Below are the code and all the weights of a small trained network. Each question names an input and a class and asks about switching units off, where a switched-off unit gives its printed mean instead of its output.

import numpy as np


def w(rows, s, z=0):
    codes = np.array(rows[::2]) - 128.0
    scale = np.full(codes.shape[1], s)
    scale[-1] = z or s
    return codes * scale


def f(y):
    return y / 2 * (1 + np.tanh(0.7978845608 * (y + 0.044715 * y**3)))


def log_softmax(a):
    a = a - a.max(-1, keepdims=True)
    return a - np.log(np.exp(a).sum(-1, keepdims=True))


def net(x, mask):
    res = np.array(x, float).reshape(1, 8) / 4 @ E
    y = f(res @ A[0][:, :-1].T + A[0][:, -1])
    res = res + np.where(mask, y, B[0][:, -1]) @ B[0][:, :-1]
    return log_softmax(res[-1] @ U[:, :-1].T + U[:, -1])


A, B = {}, {}
E = w([
[191,128,166],'x0',
[115,82,154],'x1',
[129,182,193],'x2',
[163,138,254],'x3',
[115,37,182],'x4',
[223,135,148],'x5',
[61,152,169],'x6',
[91,187,104],'x7',
],0.0071)
A[0] = w([
[121,163,180,36],'N0',
[196,115,121,89],'N1',
[123,103,97,85],'N2',
[133,30,90,182],'N3',
[151,8,145,134],'N4',
[139,72,132,196],'N5',
[60,41,95,52],'N6',
[174,148,170,63],'N7',
[47,65,112,80],'N8',
[167,21,157,112],'N9',
[145,152,88,105],'N10',
[134,143,186,34],'N11',
[224,61,117,135],'N12',
[122,111,107,28],'N13',
[195,207,36,4],'N14',
[170,139,95,73],'N15',
[56,199,254,125],'N16',
[102,213,45,76],'N17',
[68,135,154,136],'N18',
[164,129,109,110],'N19',
[113,157,161,88],'N20',
[186,116,97,104],'N21',
[30,154,164,211],'N22',
[104,82,126,132],'N23',
[86,221,176,95],'N24',
[179,59,152,136],'N25',
[176,117,187,64],'N26',
[72,132,64,95],'N27',
[90,159,210,79],'N28',
[179,126,128,99],'N29',
[45,86,127,143],'N30',
[205,61,192,123],'N31',
[106,216,177,44],'N32',
[102,181,108,120],'N33',
],0.009,0.0032)
B[0] = w([
[95,111,129,138],'N0',
[160,102,125,154],'N1',
[102,111,107,130],'N2',
[112,14,75,196],'N3',
[209,24,81,192],'N4',
[147,72,114,167],'N5',
[39,26,57,183],'N6',
[109,78,91,155],'N7',
[39,70,57,185],'N8',
[211,37,125,186],'N9',
[161,148,128,147],'N10',
[95,102,125,139],'N11',
[233,100,156,200],'N12',
[109,110,118,111],'N13',
[185,174,95,206],'N14',
[167,140,137,138],'N15',
[62,147,222,253],'N16',
[178,255,139,219],'N17',
[66,160,140,166],'N18',
[172,133,141,137],'N19',
[115,137,145,135],'N20',
[184,132,146,152],'N21',
[51,215,160,234],'N22',
[101,88,100,146],'N23',
[99,191,161,193],'N24',
[193,64,148,176],'N25',
[87,78,140,166],'N26',
[43,197,103,190],'N27',
[83,119,174,177],'N28',
[151,103,128,143],'N29',
[28,115,78,196],'N30',
[144,70,204,213],'N31',
[97,155,137,170],'N32',
[146,190,129,164],'N33',
],0.012,0.005)
U = w([
[147,194,30,173],'0',
[196,173,198,123],'1',
[78,126,65,117],'2',
[107,159,213,253],'3',
[168,255,19,101],'4',
[99,225,122,87],'5',
[177,123,165,54],'6',
],0.01,0.0032)

Each question gives the input, the list of numbers given to net, and the class t.
The units are the neurons (one row each of A and B). Each row of codes is followed by its name. A weight is (code - 128) times the scale printed after its matrix; where a second scale follows, it is the last column's (A, B and U).
mask holds one flag per neuron, in row order. A switched-off neuron (its flag False) gives its mean, the last column of its row in B, instead of its output. The means were averaged over made-up inputs and are rounded, as every weight is.
A unit's drop is (log p(t) with every unit on - log p(t) with that unit switched off) / (log p(t) with every unit on - log p(t) with every unit switched off).
The circuit of an input: a set's keep is (log p(t) with only the set's units on - log p(t) with every unit switched off) / (log p(t) with every unit on - log p(t) with every unit switched off). Starting from the 12 units with the biggest drops (on a tie, the unit counted first), units are removed one at a time, each time the one whose removal leaves the highest keep (on an exact tie, the one counted first), for as long as the keep stays at least 0.8.
circuit, biggest first: the units of the circuit, biggest drop first
most important unit: the unit with the biggest drop
k most important neurons: the k neurons with the biggest drops, biggest first
drop when u is switched off: that unit's drop, to one decimal
input [-1,3,5,3,-5,5,-8,7], class 4: 3 most important neurons -> N14; N16; N31
input [3,6,-8,-7,-8,-4,2,6], class 4: circuit, biggest first -> N17
input [1,-1,4,4,-6,-5,-6,4], class 4: circuit, biggest first -> N31; N17
input [-7,6,2,-4,8,7,-6,6], class 6: circuit, biggest first -> N9; N4
input [8,-2,1,6,8,4,1,4], class 6: circuit, biggest first -> N9; N4; N7
input [-5,5,-8,0,-7,5,7,-4], class 4: 2 most important neurons -> N16; N31
input [1,4,-2,4,6,-7,6,1], class 2: circuit, biggest first -> N8; N30
input [2,5,5,-3,8,-7,3,7], class 2: 4 most important neurons -> N8; N6; N30; N17
input [3,-6,0,-7,3,-5,6,7], class 4: 3 most important neurons -> N17; N16; N31
input [-7,0,4,3,-7,-8,6,-7], class 5: 2 most important neurons -> N22; N31
input [8,3,6,8,-5,8,6,-6], class 3: drop when N16 is switched off -> 0.2
input [-7,5,-6,0,-1,2,-8,-6], class 6: drop when N12 is switched off -> 0.2
input [4,-2,6,2,2,3,2,-8], class 6: drop when N25 is switched off -> 0.1
input [2,7,-2,0,1,8,-7,7], class 6: most important unit -> N17
